Here is a tiny trained network, its code and every weight. The questions are about switching its units off for an input and a class, where a switched-off unit gives its printed mean instead of its output.

import numpy as np


def w(rows, s, z=0):
    codes = np.array(rows[::2]) - 128.0
    scale = np.full(codes.shape[1], s)
    scale[-1] = z or s
    return codes * scale


def f(y):
    return y / 2 * (1 + np.tanh(0.7978845608 * (y + 0.044715 * y**3)))


def log_softmax(a):
    a = a - a.max(-1, keepdims=True)
    return a - np.log(np.exp(a).sum(-1, keepdims=True))


def net(x, mask):
    res = np.array(x, float).reshape(1, 6) / 4 @ E
    y = f(res @ A[0][:, :-1].T + A[0][:, -1])
    res = res + np.where(mask, y, B[0][:, -1]) @ B[0][:, :-1]
    return log_softmax(res[-1] @ U[:, :-1].T + U[:, -1])


A, B = {}, {}
E = w([
[65,99,191,162,52,180,182,98,177],'x0',
[241,68,194,69,86,158,75,116,46],'x1',
[140,210,176,235,128,228,131,34,102],'x2',
[218,191,116,38,192,51,253,109,216],'x3',
[137,21,41,157,89,101,166,82,79],'x4',
[88,121,132,104,241,250,225,215,40],'x5',
],0.0055)
A[0] = w([
[45,116,166,170,85,163,50,180,119,182],'n1',
[151,226,191,71,158,128,163,107,215,222],'n2',
[80,95,116,212,147,192,236,115,73,177],'n3',
[175,37,159,90,104,142,87,122,60,152],'n4',
[166,41,159,98,98,141,85,136,59,169],'n5',
[145,134,52,170,75,48,96,33,159,154],'n6',
[184,52,178,105,94,133,80,146,69,162],'n7',
[184,254,190,93,206,145,124,105,169,184],'n8',
[151,130,78,55,192,102,146,207,122,225],'n9',
[145,224,160,132,236,186,121,162,102,213],'n10',
[157,102,75,151,60,70,87,34,122,196],'n11',
[142,90,53,50,185,83,165,230,134,199],'n12',
[131,92,55,42,213,91,168,229,125,202],'n13',
[94,88,167,162,48,129,12,127,119,253],'n14',
[188,30,168,93,91,149,87,127,62,150],'n15',
[161,108,113,139,85,66,107,29,166,194],'n16',
[150,188,186,62,116,99,218,104,230,176],'n17',
],0.0061,0.0029)
B[0] = w([
[32,86,164,176,87,156,63,193,152,204],'n1',
[153,202,209,153,113,60,193,126,132,222],'n2',
[45,68,36,195,207,217,178,39,63,208],'n3',
[174,74,160,53,85,157,144,124,80,209],'n4',
[173,41,160,52,71,187,130,141,90,211],'n5',
[214,114,70,153,176,63,60,65,221,208],'n6',
[182,89,168,62,65,168,119,142,83,207],'n7',
[217,232,184,162,144,76,148,152,70,216],'n8',
[111,140,85,79,153,87,149,210,113,228],'n9',
[118,222,108,178,196,135,84,180,1,218],'n10',
[238,103,107,122,146,117,62,75,184,210],'n11',
[72,93,16,6,194,35,189,219,174,243],'n12',
[47,112,25,39,222,57,164,249,140,253],'n13',
[112,89,167,137,63,150,38,155,154,243],'n14',
[184,71,157,61,79,173,138,125,73,218],'n15',
[217,125,117,129,143,114,107,65,188,201],'n16',
[152,164,197,136,101,55,241,97,171,221],'n17',
],0.006,0.0063)
U = w([
[190,99,79,156,143,85,20,38,209,59],'0',
[165,44,183,36,52,190,116,126,78,90],'1',
[163,246,174,177,183,105,129,165,34,72],'2',
[47,84,56,208,204,216,193,46,62,254],'3',
[143,151,196,136,91,70,255,64,217,32],'4',
[78,98,17,22,205,45,181,235,148,219],'5',
[3,101,168,200,83,153,35,197,163,110],'6',
],0.0064,0.00041)

Each question gives the input, the list of numbers given to net, and the class t.
The units are the neurons (one row each of A and B). Each row of codes is followed by its name. A weight is (code - 128) times the scale printed after its matrix; where a second scale follows, it is the last column's (A, B and U).
mask holds one flag per neuron, in row order. A switched-off neuron (its flag False) gives its mean, the last column of its row in B, instead of its output. The means were averaged over made-up inputs and are rounded, as every weight is.
A unit's drop is (log p(t) with every unit on - log p(t) with that unit switched off) / (log p(t) with every unit on - log p(t) with every unit switched off).
The circuit of an input: a set's keep is (log p(t) with only the set's units on - log p(t) with every unit switched off) / (log p(t) with every unit on - log p(t) with every unit switched off). Starting from the 12 units with the biggest drops (on a tie, the unit counted first), units are removed one at a time, each time the one whose removal leaves the highest keep (on an exact tie, the one counted first), for as long as the keep stays at least 0.8.
units of the circuit, in order: the units of the circuit, biggest drop first
unit that matters most: the unit with the biggest drop
k most important neurons: the k neurons with the biggest drops, biggest first
drop when u is switched off: that unit's drop, to one decimal
input [5,0,-2,0,-2,1], class 4: units of the circuit, in order => [n13; n10]
input [-7,-8,1,-6,-7,1], class 2: units of the circuit, in order => [n10]
input [-4,-7,1,-8,8,-3], class 0: units of the circuit, in order => [n6; n11]
input [7,7,6,-2,0,8], class 3: 2 most important neurons => [n3; n10]
input [-2,-2,7,-4,0,-1], class 6: units of the circuit, in order => [n1; n14; n17]
input [2,-2,-6,-5,-8,-6], class 6: units of the circuit, in order => [n1; n14]
input [5,5,-3,2,-6,-4], class 4: units of the circuit, in order => [n17; n2]
input [2,3,6,6,-8,-1], class 2: 2 most important neurons => [n10; n8]
input [-3,-5,7,6,3,8], class 2: 3 most important neurons => [n8; n10; n2]
input [6,4,6,3,-1,5], class 3: 2 most important neurons => [n3; n9]
input [-5,3,-6,-7,7,3], class 1: 2 most important neurons => [n5; n15]
input [4,4,-1,4,-5,-7], class 4: 2 most important neurons => [n17; n2]
input [-5,7,3,6,-3,5], class 2: 2 most important neurons => [n8; n10]
input [6,-2,8,4,3,-8], class 0: unit that matters most => n6
input [4,-1,5,-5,8,-2], class 0: units of the circuit, in order => [n11; n6]
input [4,-2,4,5,-6,0], class 2: 2 most important neurons => [n10; n8]
input [-8,-7,1,-5,4,-1], class 0: 3 most important neurons => [n6; n13; n12]
input [-5,3,3,-7,-8,-5], class 6: 2 most important neurons => [n1; n14]
input [8,0,2,4,7,-3], class 0: drop when n11 is switched off => 0.2
input [-1,5,2,6,-5,-6], class 4: units of the circuit, in order => [n17]
input [3,-5,-2,1,-2,0], class 4: drop when n12 is switched off => 0.2
input [6,3,3,-1,1,3], class 3: drop when n3 is switched off => 0.7
input [4,1,1,-3,-1,7], class 3: drop when n3 is switched off => 0.3
